k483: [-73,-35,25,91,-109,58,-113]
k599: [-35,-114,-109,-73,92,25,58]
k591: [91,-114,-35,-109,-73,58,25]
perm: [25,58,-35,-114,-109,-73,92] | k599
perm: [-114,-109,-73,-35,25,58,92] | k599
perm: [-109,58,-113,-73,-35,25,91] | k483
perm: [-113,-109,-73,-35,25,58,91] | k483
perm: [-109,-73,58,25,91,-114,-35] | k591
perm: [-114,-109,-73,-35,25,58,91] | k591

k519: [-55,9,21,21,97,16,-46,9,-47,-60]
k891: [-23,-56,-59,-42,-35,49,16,-71,-51,-14]
k713: [-47,9,-60,97,-47,21,-55,21,16,9]
k750: [-10,27,32,29,68,33,3,23,-9,-7]
k831: [-6,41,25,48,-36,-16,-2,-69,31,69]
k176: [-28,-55,-57,-37,-17,64,17,-72,-58,-20]
k734: [-21,-39,-41,-30,-21,33,7,-50,-40,-15]
k628: [6,85,65,-10,-86,-26,100,20,-15,89]
k126: [-21,-41,-46,-37,-39,29,14,-57,-44,-9]
k757: [-36,41,31,-6,-2,48,69,-17,-69,25]
k432: [9,-42,-51,-50,-114,-61,-7,-38,8,10]
k826: [-10,27,31,29,67,31,3,23,-9,-8]
perm: [8,10,9,-42,-51,-50,-114,-61,-7,-38] | k432
perm: [-10,-9,-8,3,23,27,29,31,31,67] | k826
perm: [25,-69,-17,69,48,-2,-6,31,41,-36] | k757
perm: [3,-10,23,32,-7,68,29,-9,33,27] | k750
perm: [-60,-55,9,21,21,97,16,-46,9,-47] | k519

k280: [-19,-34,14,-27,-26,48,-17,8,-23,-6,-18,32,61,7,-3,-25,-36,6,-13,-33,83,-3,-10,-17,-31,-41]
k273: [-16,19,22,28,27,-24,-12,-3,65,-6,-5,-18,-12,-19,-23,-10,-28,-3,-34,64,-16,-14,-18,-19,64,-2]
k637: [32,-23,-36,-34,-6,-27,14,-10,6,61,-19,-33,-17,49,-26,-13,-41,-17,-31,8,83,-25,-3,-19,7,-3]
k752: [7,-17,61,-26,-36,49,-19,-13,83,32,14,-31,-33,-27,-41,-3,-10,-6,6,8,-25,-3,-18,-23,-17,-34]
perm: [-3,7,-19,-3,-25,83,8,-31,-17,-41,-13,-26,49,-17,-33,-19,61,6,-10,14,-27,-6,-34,-36,-23,32] | k637
perm: [-34,-17,-23,-18,-3,-25,8,6,-6,-10,-3,-41,-27,-33,-31,14,32,83,-13,-19,49,-36,-26,61,-17,7] | k752
perm: [-41,-36,-34,-33,-31,-27,-26,-25,-23,-19,-18,-17,-17,-13,-10,-6,-3,-3,6,7,8,14,32,49,61,83] | k752

k26: [-4,60,37,60]
k716: [-9,7,-59,-38]
k915: [-14,-66,-13,-65]
k449: [60,61,-4,37]
k888: [6,-38,-9,-59]
k939: [102,101,31,-9]
perm: [-66,-65,-14,-13] | k915
perm: [-59,-38,-9,6] | k888
perm: [-14,-65,-66,-13] | k915
perm: [60,37,60,-4] | k26

k988: [-16,-18,-38,-38,0]
k958: [-6,49,12,8,-14]
k732: [-19,-10,23,93,3]
k917: [0,-4,-7,-27,-5]
k663: [12,31,17,-4,1]
k474: [5,2,1,-9,1]
k907: [49,8,-14,-6,11]
k950: [11,-14,-6,-12,-17]
perm: [-14,-6,8,11,49] | k907
perm: [1,-9,1,2,5] | k474

